Here is a tiny trained network, its code and every weight. The questions are about switching its units off for an input and a class, where a switched-off unit gives its printed mean instead of its output.

import numpy as np


def w(rows, s, z=0):
    codes = np.array(rows[::2]) - 128.0
    scale = np.full(codes.shape[1], s)
    scale[-1] = z or s
    return codes * scale


def norm(h):
    return h / np.sqrt((h * h).mean(-1, keepdims=True) + 1e-5)


def f(y):
    return y / 2 * (1 + np.tanh(0.7978845608 * (y + 0.044715 * y**3)))


def log_softmax(a):
    a = a - a.max(-1, keepdims=True)
    return a - np.log(np.exp(a).sum(-1, keepdims=True))


def net(x, mask):
    res = np.array(x, float).reshape(1, 8) / 4 @ E
    u = 0
    for l in range(2):
        y = f(norm(res) @ A[l][:, :-1].T + A[l][:, -1])
        res = res + np.where(mask[u : u + 16], y, B[l][:, -1]) @ B[l][:, :-1]
        u += 16
    return log_softmax(norm(res)[-1] @ U[:, :-1].T + U[:, -1])


A, B = {}, {}
E = w([
[186,79,73,81,122,200,221],'x0',
[199,253,68,140,128,169,87],'x1',
[128,128,129,127,130,128,130],'x2',
[128,130,127,128,128,129,132],'x3',
[172,134,158,61,112,86,124],'x4',
[132,127,130,129,125,129,129],'x5',
[51,146,63,65,48,134,123],'x6',
[155,102,58,167,124,58,131],'x7',
],0.0063)
A[0] = w([
[73,173,141,161,134,93,103,159],'0.n0',
[150,115,55,132,130,19,142,40],'0.n1',
[67,66,171,126,76,125,155,234],'0.n2',
[173,187,136,99,116,161,107,96],'0.n3',
[188,109,156,154,147,100,118,11],'0.n4',
[200,155,165,66,88,60,145,4],'0.n5',
[88,127,122,109,177,88,160,23],'0.n6',
[136,70,147,118,124,109,125,85],'0.n7',
[158,97,71,204,101,85,116,103],'0.n8',
[90,161,216,104,121,209,130,157],'0.n9',
[190,164,137,65,126,105,101,56],'0.n10',
[157,186,78,129,140,152,86,94],'0.n11',
[167,128,140,45,142,71,84,32],'0.n12',
[88,174,114,254,91,184,175,100],'0.n13',
[82,137,102,173,163,141,132,42],'0.n14',
[173,172,179,53,99,50,170,68],'0.n15',
],0.0086,0.0036)
B[0] = w([
[166,138,114,182,91,152,221,187],'0.n0',
[98,207,126,71,222,77,229,174],'0.n1',
[217,129,41,154,147,57,84,253],'0.n2',
[175,68,56,132,129,52,69,185],'0.n3',
[173,139,169,143,133,122,168,141],'0.n4',
[37,81,122,176,209,255,87,155],'0.n5',
[147,127,166,72,96,171,66,113],'0.n6',
[182,127,124,108,125,139,73,149],'0.n7',
[83,175,173,68,239,115,178,177],'0.n8',
[127,166,92,61,235,12,199,214],'0.n9',
[126,79,154,138,148,138,87,161],'0.n10',
[207,74,92,134,114,45,66,194],'0.n11',
[46,151,124,227,128,215,166,144],'0.n12',
[111,56,91,160,196,130,57,178],'0.n13',
[79,116,145,113,148,184,129,123],'0.n14',
[35,91,38,239,225,232,83,171],'0.n15',
],0.0064,0.0047)
A[1] = w([
[93,29,165,122,118,75,143,5],'1.n0',
[208,129,91,88,82,204,212,128],'1.n1',
[113,204,133,57,169,163,55,109],'1.n2',
[184,85,208,190,133,148,137,33],'1.n3',
[39,91,57,135,154,159,96,183],'1.n4',
[67,34,154,148,159,117,140,82],'1.n5',
[152,168,170,164,177,104,194,125],'1.n6',
[90,97,131,195,154,167,100,191],'1.n7',
[106,195,164,194,108,69,88,115],'1.n8',
[50,148,80,72,1,100,133,39],'1.n9',
[184,71,136,134,180,147,85,81],'1.n10',
[210,43,137,125,117,62,115,150],'1.n11',
[79,21,176,92,104,68,153,63],'1.n12',
[163,177,120,139,111,67,194,209],'1.n13',
[65,216,220,170,66,80,88,63],'1.n14',
[123,42,89,142,160,88,84,111],'1.n15',
],0.0092,0.0031)
B[1] = w([
[188,142,53,146,184,117,70,143],'1.n0',
[32,47,182,223,142,100,97,198],'1.n1',
[136,114,86,134,165,94,183,145],'1.n2',
[170,215,132,133,38,124,186,160],'1.n3',
[200,179,218,127,151,201,158,216],'1.n4',
[160,161,97,148,184,180,105,169],'1.n5',
[148,155,93,62,58,141,165,209],'1.n6',
[124,146,125,67,101,214,139,181],'1.n7',
[90,24,101,141,126,169,159,180],'1.n8',
[201,213,214,157,84,115,193,163],'1.n9',
[95,140,147,108,96,105,146,210],'1.n10',
[53,175,111,155,54,141,90,253],'1.n11',
[218,140,19,208,181,100,58,152],'1.n12',
[46,85,190,47,106,163,75,231],'1.n13',
[110,1,136,163,141,176,155,147],'1.n14',
[89,148,217,64,115,184,104,247],'1.n15',
],0.0075,0.0059)
U = w([
[85,130,145,106,126,140,122,254],'0',
[136,149,134,167,210,214,126,111],'1',
[163,118,64,154,130,77,23,97],'2',
[57,5,155,193,131,125,169,94],'3',
[87,139,115,90,231,22,195,82],'4',
[70,146,170,95,114,144,119,153],'5',
[167,198,168,151,64,94,208,70],'6',
],0.013,0.011)

Each question gives the input, the list of numbers given to net, and the class t.
The units are the neurons (one row each of A and B). Each row of codes is followed by its name. A weight is (code - 128) times the scale printed after its matrix; where a second scale follows, it is the last column's (A, B and U).
mask holds one flag per neuron, layer by layer. A switched-off neuron (its flag False) gives its mean, the last column of its row in B, instead of its output. The means were averaged over made-up inputs and are rounded, as every weight is.
A unit's drop is (log p(t) with every unit on - log p(t) with that unit switched off) / (log p(t) with every unit on - log p(t) with every unit switched off).
The circuit of an input: a set's keep is (log p(t) with only the set's units on - log p(t) with every unit switched off) / (log p(t) with every unit on - log p(t) with every unit switched off). Starting from the 12 units with the biggest drops (on a tie, the unit counted first), units are removed one at a time, each time the one whose removal leaves the highest keep (on an exact tie, the one counted first), for as long as the keep stays at least 0.8.
circuit, biggest first: the units of the circuit, biggest drop first
most important unit: the unit with the biggest drop
k most important neurons: the k neurons with the biggest drops, biggest first
top k neurons in layer l: the k neurons of layer l with the biggest drops, biggest first
input [7,4,-1,-3,0,6,-6,2], class 3: circuit, biggest first	[1.n1, 1.n4]
input [7,6,-4,-5,-4,-1,0,5], class 3: circuit, biggest first	[1.n1, 0.n2]
input [-7,6,7,-1,4,6,-8,-8], class 4: top 3 neurons in layer 1	[1.n2, 1.n15, 1.n4]
input [-6,0,-8,-6,-6,-5,1,8], class 4: circuit, biggest first	[0.n8]
input [-2,-6,-2,-2,5,5,-3,8], class 4: top 2 neurons in layer 0	[0.n1, 0.n8]
input [-5,8,-6,-2,5,1,6,-1], class 2: circuit, biggest first	[0.n11, 0.n3]
input [-5,6,8,-4,4,-3,8,5], class 6: 2 most important neurons	[1.n9, 0.n2]
input [-5,5,0,5,-4,3,-3,-7], class 4: circuit, biggest first	[0.n9, 1.n2]
input [8,-5,-6,-5,8,2,2,-8], class 1: top 3 neurons in layer 0	[0.n15, 0.n0, 0.n5]
input [-6,-4,3,5,1,-1,-7,-4], class 6: circuit, biggest first	[1.n3, 1.n6, 0.n0]
input [4,4,-2,-2,8,3,8,-7], class 1: circuit, biggest first	[0.n15, 1.n4, 0.n5, 1.n13]
input [4,8,4,-5,-1,7,7,-5], class 2: circuit, biggest first	[0.n11, 0.n3, 1.n15]
input [-8,-7,1,-5,-1,1,6,-4], class 3: 3 most important neurons	[1.n14, 1.n8, 0.n3]
input [-7,4,-7,5,5,3,-3,6], class 3: circuit, biggest first	[1.n8, 1.n14, 0.n2]
input [3,0,5,5,-5,2,-7,-7], class 4: most important neuron	[0.n9]
input [5,-5,-3,5,-6,-2,7,-5], class 6: circuit, biggest first	[1.n9, 0.n15, 1.n13]
input [-4,-8,-1,-5,-4,-4,-5,0], class 2: top 2 neurons in layer 1	[1.n12, 1.n0]
input [8,-7,-2,-5,-8,4,-4,3], class 1: 2 most important neurons	[1.n5, 0.n0]
input [-6,7,4,3,3,4,3,-1], class 2: 3 most important neurons	[0.n11, 0.n3, 1.n1]
input [-6,2,-5,4,5,-5,2,2], class 3: 2 most important neurons	[1.n8, 1.n14]
input [6,3,1,-2,1,2,-1,8], class 4: most important unit	0.n1
input [-7,4,-2,-3,-6,0,-6,7], class 3: 3 most important neurons	[1.n8, 0.n9, 0.n15]
input [6,1,-7,4,8,-3,1,6], class 1: circuit, biggest first	[0.n15, 0.n5]
